Each row is followed by its class.
[ -5   5   8 -13  -5  -7   5  13  -8   5  10   2  16 -12 -15 -33 -19  -9
  -5  27 -33  16  27 -55 -18  35 -34  35 -44  32 -31   7 -29 -15  14 -69
 -21  32  -6] -> Manu
[-30  32 -12  10  43 -27   0 -11 -69  24  19  19   8  36  -2  37  16 -53
 -14  19 -54   6  32   3 -41 -25 -52  -1 -99  10  -6  10   6  19  29  36
  14 -59  12] -> nelol
[ 32  34  45   1  10  15 -22  29 -43  11   3 -65 -22  -3 -10   7  -5 -11
  12 -27 -30   1 -25  39   5  -4  36  16  11  26  -1  21 -19  24  -1  50
 -21  33  -9] -> logi
[ 46  40  22 -27 -20 -18 -19  15 -13   3  28  -2 -22 -22 -13 -27 -39 -11
 -40 -13  23  16  15 -52 -12  12  73  52 -17   5   5  25   2   9   7 -52
 -42  27 -23] -> nelol
[ 31  63  -1 -52   1   1 -14  16 -47 -21   7 -58 -35 -23 -43 -49  -1  16
 -64 -58   9   2   0  20   0   4  11  48 -39  33 -25  33 -28  15   3 -41
 -48  23 -22] -> nelol
[  6  -3  32  38 -50   5  -4  24   8  -4 -37 -47  -1  14   3  25  17  38
  59  14  -1  22 -31  37  -5  25  54  -6  -6  35  14  16 -33  27 -34  23
  -5  22 -24] -> ber
[ 49  76   5  -8   9 -22 -30  -2   0 -11   6  -2 -37 -33 -20  16 -14 -47
   4 -24  17  14 -17  15 -11  -7  46   6   2   4  31  21  -1  26  11  45
   6  17  11] -> feb
[-28 -13 -16  21  28  -5  -1 -39 -54  -1   4  51 -15  10 -17 -21   1 -57
 -10 -21 -55 -14   7 -24 -44  23 -62 -33 -83  12  22  12   1  14  55  -9
  15 -10  30] -> fivem
[ 22  67   3 -46 -12 -14   1 -24 -21 -12  27  12   9 -17  -8  -5 -41 -35
  26  20 -38  31  37 -36 -21  10  23  40 -18  34 -32  19 -15  -8  -2  -5
 -22  23  -7] -> vig
[ 16  56 -19  -5  68 -19  -2 -22 -47   9  -4  91 -39   2  -6 -15 -12 -72
 -21  21  -1 -21   8 -16 -22 -25 -20 -68 -70 -12  13 -20  -4  10  66 -34
  32   7   5] -> bek
[ 25 -26  26   2  15  18  -7   1  16 -17   1  48 -45  37 -41 -16  32  40
  -3  61  22  13  38 -44 -32  36 -14   1  34  34 -12   3 -25 -45  27   1
  42   4  -2] -> bek
[  7 -16  18 -26 -14  33 -13   0  61 -10 -10 -32 -36  -7  13   0  -3  40
 -23   2  29  12  -8 -25  14  13  39  27 -26  -3   2  15 -35  16 -51 -18
  -2  28 -19] -> feb
[ 15  -1  21   7  23  18 -51  58   5  47  17  26  -7  -4 -15  47 -62 -62
 -61 -51 -11 -59 -11 -41 -37  25  40  14  -4  -4  39  19  -9 -29  38  56
 -38  17  62] -> luv
[ 10  26   1 -19  27  14  -7 -25   0  14  -3 -46 -14   2  38  26  -4 -11
   8 -32   6  -1 -16   2   9 -13   8  -2  16  16   8  20 -19 -21  25  57
   3  20  16] -> bek
[ 32  76   6 -21   9 -24   9  -5   3 -18  20  60 -33 -38 -36  -7 -15 -15
  44  85  14  13  -1  -9  11 -45  54 -74 -13   8  -8 -23 -12  40   9   7
  31   6   1] -> feb
[ 28 -15  10 -30  14  23  17 -21  20 -10  -2  34 -41 -11  -7  19  15  18
  12  -1  32 -15  44  12  -8  10 -19 -16  46  -6   1 -11 -27 -37   9  69
  17 -18 -46] -> vig
[  0   9  -9 -16 -45   2  21   8  46 -26  -5 -12 -25 -22 -19 -25 -36  53
  21  34  -9  21  13  35  17 -28  51   9 -22   4  14  12 -34   3 -10 -50
  21  42  -4] -> luv
[  3  52   2 -10  20   7  26   5   8  30  20   2   6 -43  -2  27 -32 -69
  45  44  12 -25  20 -20  16 -10   9  -7  32  28 -27 -39 -27  -2   4  94
  16  12 -11] -> sisir
[ 15  -9 -12  14 -30 -10   3   2  32  -9 -21  16 -33  28 -25   8 -16  14
  15  24  -7   2   4 -32 -12  -3  46  32 -46   9 -37   5 -26 -14  27 -48
  37  11 -23] -> ber
[  4  23   1  35  28  -9 -16 -15 -34  11   6  44 -36  -2 -16 -11 -20 -71
  19 -54 -13  13 -12 -20 -12  -4 -10  49  -4  26  34  22   1 -28  57  -8
  14  29  16] -> Manu
[  0  -7  12  58 -39 -45 -17  -1 -52  16  -3 -11 -19   1 -14 -14  12 -45
 -40   8  -5  10 -27 -17 -65  14  -9 -13 -82  48   4  24 -23  82  27  13
  -5  -7  28] -> soli
[-32 -18  -6 -17 -33  23  -6   5  39  -2 -34 -23 -12 -33  15 -21 -17  20
  37   5  16 -12 -39 -18  31  17  16  37 -65  43 -26   6 -29  45 -26 -38
  -4  34 -19] -> sisir
[-22 -63   1  -9 -42  32   7  20  65 -16 -13 -42  -6  -8  -8 -19  -9  50
  34  35 -23   5  15  18  33  26  -4  15 -45  -2 -18  10 -35  18 -65 -24
  20  15 -22] -> fivem
[ 68  12  12  52 -16  -4 -13  10 -23  17  -7  53 -55  24 -49  18 -29 -41
 -64   0  -6 -21   6  -8 -43 -37  46 -27 -60  69 -19 -25 -14  39  59  44
  40  15 -19] -> soli
[ 26 -59  55  61  -3  36 -41  64  12  60   4   6 -12   8 -25 -14   2   4
  -2 -11  10  20 -45 -12   8  19  76   1  32  50  37  12   0   6 -16  12
  -8  35  -1] -> Manu
[-43 -29  52  -3   7  24 -16  28 -47  18 -18 -16   5  37  -3  21  28 -29
 -22 -41 -47 -20 -35 -33  -2  17 -20  30 -53  29 -12  17 -21  52   3  12
 -42  -8  25] -> logi
[  8  39   6 -26   2  -8 -23  14  29   6  -3  13 -19 -14  -7  10 -19 -39
  36  58 -17   0   6 -46 -14  18  -7  23   4  56 -25   4 -38 -37  26 -15
  28  24  11] -> logi
[ 10 -37  33  45   5   9 -38  47 -25  55 -20 -10  19  17  31  29  38 -64
 -50 -28 -13 -29 -40 -37 -12  36   4  19 -20  72  25   1   9  41  18  30
 -32  -7  45] -> dila
[  2 -23   6  19  29  20 -22  11 -23  41  -3  28 -34   6  11 -28  23  -3
 -11  21  22  25 -13 -20  -3  25  16  33 -12  81  48   9   8 -17  41 -38
  -7   9  -6] -> nelol
[  9 -17 -15  10  25  17   5  -1  34 -15   0  15 -24  12 -30   5  35  37
 -38  17  15 -25  31 -39 -25   9 -39 -47  36  -1 -41 -17 -33 -57  36   3
  40 -14 -17] -> ber
[-17  40 -20   1  34   5  -8 -22 -35 -15 -19  40 -20  -3  23   9  -7 -44
  59 -53 -11  10 -38  46  30   0  -6  29   4 -10  67   7  21 -12  15  -4
  -7  29  10] -> logi
[ 26  54  18 -11  20 -22 -45  11 -55  -5   3  23 -12  10 -31 -50 -16 -33
  -1 -14  -2   3 -34 -55 -17  -2  45   4   4  -3  11  18  -3   9  41 -83
 -13  41  25] -> bek
[ -5 -41   2 -30 -40  33  11 -28  27 -61 -34 -42 -30  -6 -22 -31   8  86
  18 -16   3  10 -35   2  21  16  23  22 -81  30 -17  22 -44  79 -25 -56
  -5  16 -26] -> feb
[  2  56 -19  25  18 -21   4   7 -12  27  30  77   4  20 -22  13 -30 -70
  28  72  21  25  21 -35 -21  21  11  18  41  -6  -1 -16   6 -59  16  -5
  32 -12  -1] -> ber
[ 20 -43  37  86  10  -2 -31  60 -37  54 -10  26 -15  26  -5  36   7 -49
 -40  -9 -29 -20 -11  -7 -43  37  21  -6  -7  51  58  -3  -5  21  31  47
 -10   5  26] -> dila
[  3  51  31 -44  -1  -5 -17  27 -26 -22   8 -28 -17 -28 -38 -33 -45   4
 -22  14  12 -17  16 -43 -48  52  -1  22 -34  -5 -13  21 -40  21  -8 -53
 -57  44 -10] -> sisir
[ -8 -54  23  22 -17  19 -22  18   1  15 -10  17  26  31  29  42 -26  -4
 -32 -11  19 -28 -20 -44 -24  68 -20  19   5  22  25  -1  -4  12  -2  -4
 -30 -23  11] -> dila
[ 22 -61  49  60 -17  26 -24  41  26  18 -32 -20 -24  15  12  34  48  25
   2  34  36   3 -31  -4 -40  70  33  13  35  82  69   8 -28  25 -14  87
  -1  19  19] -> dila
[-38  13 -16   8   3  10  15  -2   1  23 -12 -16  51  -8  22  29  -3 -31
  53  -4  14 -13 -11  18  18  10 -34 -41  30  14  -2 -15 -21 -14  21  40
   6 -27 -25] -> ber
[ 17  61  27  -6  -2   2 -48  35 -23 -18  14 -53  23  -8 -29 -29 -35  -7
 -16 -27 -19 -10 -22 -12  -8   0  37  -5  -5   5 -35  28 -34  28 -21 -13
 -27  52  20] -> bek
[-21   7  25   1   1  18  -9  20 -37  39  -8  74  30  34 -22   0   4 -19
  59  36  -7   4 -10 -41   3  25  37  28 -27  39  55 -13  16   9  32  41
 -19   7 -12] -> nelol
[  9  28  -7   5  14   4   8  -6 -24  35  24  17  37   3   4  -5 -29 -33
   6  10  14   2  17   1 -10  14  -2 -45  59  11  -4 -19 -17 -53  23  44
  15   2 -10] -> bek
[ 22 -21  30  34 -11  -1 -37  31 -18  65 -21  54  -8  29   9  22   7 -54
 -24  11  10 -10 -25 -14 -16  21  23 -39 -48  35  66  -8  30  30  24  22
 -27  -1  14] -> soli
[  9 -23  -3  12  -5 -27  47 -33   8 -23  18  26   3   9   4   3   3  21
  25  37 -19  24  12 -58  23 -26 -13  36  30 -29 -18 -22   8  -6  35 -39
  19   0   5] -> Manu
[-30 -63  12  13 -39  19  -8 -21  29 -11 -44  27 -52   2  18 -38  -9  39
  18   1  33 -17 -23 -23  15  34 -17  51 -66  31   3  12  -9  17  22 -93
   6  25 -16] -> sisir
[ -3  -1   3 -20   7  -8  15  -2 -48  -2  37 -26 -19 -17  -2 -56   1 -10
 -51  -4  31  44  24 -65 -37  20  32  41   8  33  -5  28 -15  12  -4 -78
 -28   8 -10] -> dila
[ 26 -16  37  -1 -19  38 -39  15   8  40   4  27  -5  -7 -24  -3 -12  -7
 -15 -49 -20 -23   7 -18 -10  45  10  -7  13  46   3  21 -10 -21  23  83
 -28  22  -9] -> vig
[ 29   8  23  35  38  10 -23  12  -9   6  26  37 -13  -4   4  26 -22 -42
 -10  47  21  10 -17 -35 -14  22  42  20   5  27  18  -9   7  32  -1  25
  -7   5  29] -> feb
[ -2  48  -4   7  12  -3   2  21 -13  31  29  26  26 -26  -3  42 -39 -65
  -6  30  12  -1   1 -15 -38  -6  30   2  23  35   8 -10 -17   4  23 101
  16  -5  26] -> luv
[ -8  33  -2 -39  -7   2   6  -4 -23 -28  23 -13  13 -15 -31 -51 -40  22
   1  22   2  24  29 -17 -26  35 -14  19  14 -30   9  12 -12  -6   7 -36
 -12  32 -31] -> fivem
[ 36 -57  16   4 -31  11   4  -4  26 -22  -1  16 -42  24 -32 -16  51  58
 -64   7  21   1  52 -48 -26  16 -20   9  13  37 -27  -4  -5 -30  27   6
   7   1 -14] -> soli
[ 13  16  43  15  19 -16 -31   7 -58  22  10  34 -25  24 -37 -18   0 -36
  13  42  -2  18  -6 -57 -55  37  16  34 -15  14  47  21   1  20  63 -12
  -6   1  16] -> feb
[  9  10   4 -39  34  -7  26   0  -5 -22  28  60 -52  20 -68 -24   8  25
 -24 114  -3  23  50 -82 -50  31 -21   7  15 -32   8 -13 -22 -19  27 -15
  28  11   3] -> fivem
[ 42  68 -15 -24  42   3 -23  12  17   6  -4  55 -16 -36  31  29 -45 -37
  20 -11  24 -17 -21   4  36 -42  60  24  47 -22  82 -13  47 -25  64   9
  -7  53  23] -> luv
[ 63 -21  25 -17   2  -1   2 -14  14 -19  -7  35 -43  14 -26  18  60  14
 -20 -12  37 -18   7 -63 -15  -1  43  -4  38 -25  -4 -23  -4  -7  12  37
  25 -24 -12] -> feb
[-16 -38   2   7 -44  29  -8 -17  42 -25 -26 -37 -16 -23  10 -43   1  62
  36 -18   4   7 -16  27   3   7  11  10 -33  23  35  36 -27  18  -5 -35
  23  35 -10] -> luv
[-15 -22  -9  25 -14  17  32 -22  22  -8 -25   5  11  12  11  19  15  11
  72  38 -15  21 -13  21  18 -11  28 -19 -43  23  47 -15  -7  75 -28  46
  45  -1 -27] -> dila
[ 37  32  18 -40  -6   1 -33  11 -35  -8  25 -44   6  12 -22 -43   1  12
 -63 -47  15  14   9 -39 -11   3  22  29   9 -32   5  28  31   9 -12 -43
 -60  24 -11] -> soli
[-19  52 -13   1  47   0  -8 -35 -13  -4  -5  11   0 -15  47  38 -20 -61
  20 -52  44 -24 -43  33  24 -39  11  -6   5 -21  54  -5  41  13  19  35
 -19   5  41] -> sisir
[ -7 -15  23 -15 -30  13  10   2  29  22 -11  -7  21  -5  13  38 -10  13
  36  35  -1  -1  -8  34  16   8   7 -42   3  25   9  -5 -28  32 -14  66
 -12 -19 -11] -> vig
[ 47  46  25  12  16   0 -40  13  10   7 -15  48 -64  -8 -19   0 -37 -61
  26 -36  34 -11 -10  -2  -9 -18  92  -9   2  13  50  17 -17 -11  36  16
  25  57  -2] -> bek
[-19  34  13  16  10 -16  -7  34 -29  34  12  12  41  15 -16  27   5 -66
   2  10 -37  18   4 -16 -17  -5 -14  26 -23  35 -24  -1 -10  -5  -9  47
  -3  -3  25] -> Manu
[  8  64   9 -40 -21 -29  10   9   4   3  10 -19 -20 -45  -6 -32 -16  -6
  -2  49  37  17  -9 -31  10 -24  55  16 -11  -3 -27  -2  -8  40 -11 -33
 -10  37 -10] -> sisir
[  4  14  52   5   2  16 -63  60 -35  80  -7  59  20  40  -5   4 -11 -57
  -8   3  14  13 -17 -33 -20  35  48  -7  -4  49  22  13  15 -18   2   8
 -15   6  -2] -> bek
[ -3  90 -23   3  29 -30  -2  -2  18   8  -7  24 -23 -26  11  16 -18 -78
  82  43  20  30 -16 -14  18 -57  76   5   5  19  37   1   0  -6  52 -11
  32  40   9] -> ber
[ -4  11   7  21  18   1 -16 -21 -26  30  -1  -5 -18  25  19  27  11 -86
 -12 -31  -1   6  10  -8 -24  -2 -18  36 -50  41  49  25  17  10  35  61
 -12   0  31] -> soli
[ 65   6  42 -57 -28 -22   2   9   6   9  -2  12 -30  21 -32  -9  60  25
 -54  14   2  -8  31 -85 -23  17  39   1 -13  -9 -52   8  -5 -13  28  33
  -9   8   7] -> bek
[-16 -84  14  31 -19  18  28 -35  34  11   3 -28   4  12  26 -26  31  22
   9 -23 -26  13  11 -19  39   7 -48  12  -9 -15   1   7  -8 -12 -21 -49
  11  -3  -6] -> Manu
[ 24   4 -10  28  -7  11 -19 -15  31 -16 -14  20 -34  -8  -9  17 -23 -33
   2 -30  54  -6 -40 -29  -3 -17  55  26  20  17  46  -8 -11  37  17  47
  20  37  -2] -> soli
[ -5  81 -12   4  27   4 -10 -32  -1 -27   5   4 -16 -17  21  26 -42 -45
   2 -60  26  -3 -22  32  21  -1 -14  47  39 -40  57   5  23  -1 -18  28
 -20  40  24] -> sisir
[  7  10   6   2  17 -18 -18  21   2  34  21  83 -36 -15 -17 -10   9 -56
  15  44  31   7   5 -47  -8 -33  64  -2  47  30  -9 -11 -11 -43  24  11
  21   2  29] -> vig
[ 64  31   4 -33  15  -5   3   8  36 -25 -10  23 -89 -23 -36 -21  35  31
 -32  58  39   6  32 -33  -7 -36  26 -31  -3  15  14 -18 -16  10  31  -6
  21  43 -28] -> soli
[  7  26 -18  11   3 -29  16 -31 -68  15   2  83 -26  -8 -10 -24  -8 -71
 -68 -36 -25 -35   9 -30 -36  -5 -47  -6 -69   6   2 -10   2   5  95 -26
  12  -8  30] -> luv
[ 25   0  10   0  36  11 -11   2  21 -47  -7  61 -57 -21 -16  -1  12  19
 -13  37  46 -11  23  16 -21   4 -11  -6  27  35  10  -7 -21 -11  37   3
   5  15   6] -> vig
[ 12 -24 -11 -14 -18  21  -2  -5  61  -5 -26 -18 -24 -32  11 -17  32  -5
  27 -32  21 -18 -19 -21  40 -19  43 -24 -12  16   5  -5 -27  31 -46  -8
  40  10 -26] -> dila
[ 14  47   4   2   0   9  -2  45  25  22   0 -16  15 -20 -28  37   1 -30
  -5  36   7  -1 -13  22   3 -35  32   1  55  54   3 -20 -32  15  10  96
  43   4  18] -> luv
[ -4  49  -7 -53   4  11  -3 -29 -30 -29  -8 -31  -6 -14 -20 -44  -7  -8
  22 -23  -3  29  -7  22   1  19 -18  51 -13  18  13  30 -30  31 -14 -47
 -21  19 -29] -> vig
[ 13 -42  10   1 -80  -6  22  -3  26  -5 -25 -47 -24  13 -15   6   7  45
   2  -6 -14  -3 -20  33  -2  -7  49  38 -60  15  -9  28 -31  39  -4  18
  18  -4  20] -> luv
[-10 -13  13  23  16  17 -30  19 -33  17 -24  32   9   4   6   7  35 -22
  17 -12 -49  -7 -21 -49 -23  42 -14 -15 -43  70  37   5   1  37  13  24
 -11  14  12] -> dila
[ -8  12  -5  19 -12  -8   5  -2 -14   8  -5  79  27  15  -8   2  -1 -21
  51  44   2 -10  19  -3   4   2   8  19 -30  43  10 -25  15 -22  48  28
  13  -7  -4] -> nelol
[  7  15  10  -1 -25 -24  -1 -30   4  -8  16 -24   2 -26  -3 -16  -7 -36
  43  39 -14  -5   4 -40 -35   4  15  -9   8  53 -35  11 -63  -8   9   3
  10   7  34] -> vig
[ 46  -6  34  32   2  -2 -39  21 -39  56  -1  61  -9  35   1  11 -17 -40
 -50 -17   2  -7 -29 -55 -19  25  74  47 -28  53  59   1  43   7  76  -8
 -42  19  19] -> nelol
[  6  38 -18 -23   1   8  28  -8  -9  21   8 -19   6 -27 -42 -32  35 -38
  25   0 -19  20  21  22   5  -4  -4 -42  27  14   5 -14 -26  -5 -18  80
  48   5 -33] -> fivem
[ -5 -43  27   0 -23  31  -8  30   0  25  -7   0  40   3  13  18  22  11
   2 -26 -13  -5 -14  12   8   6  54  -4 -31  44  22  16  31  23  -1  49
 -37  -6  33] -> luv
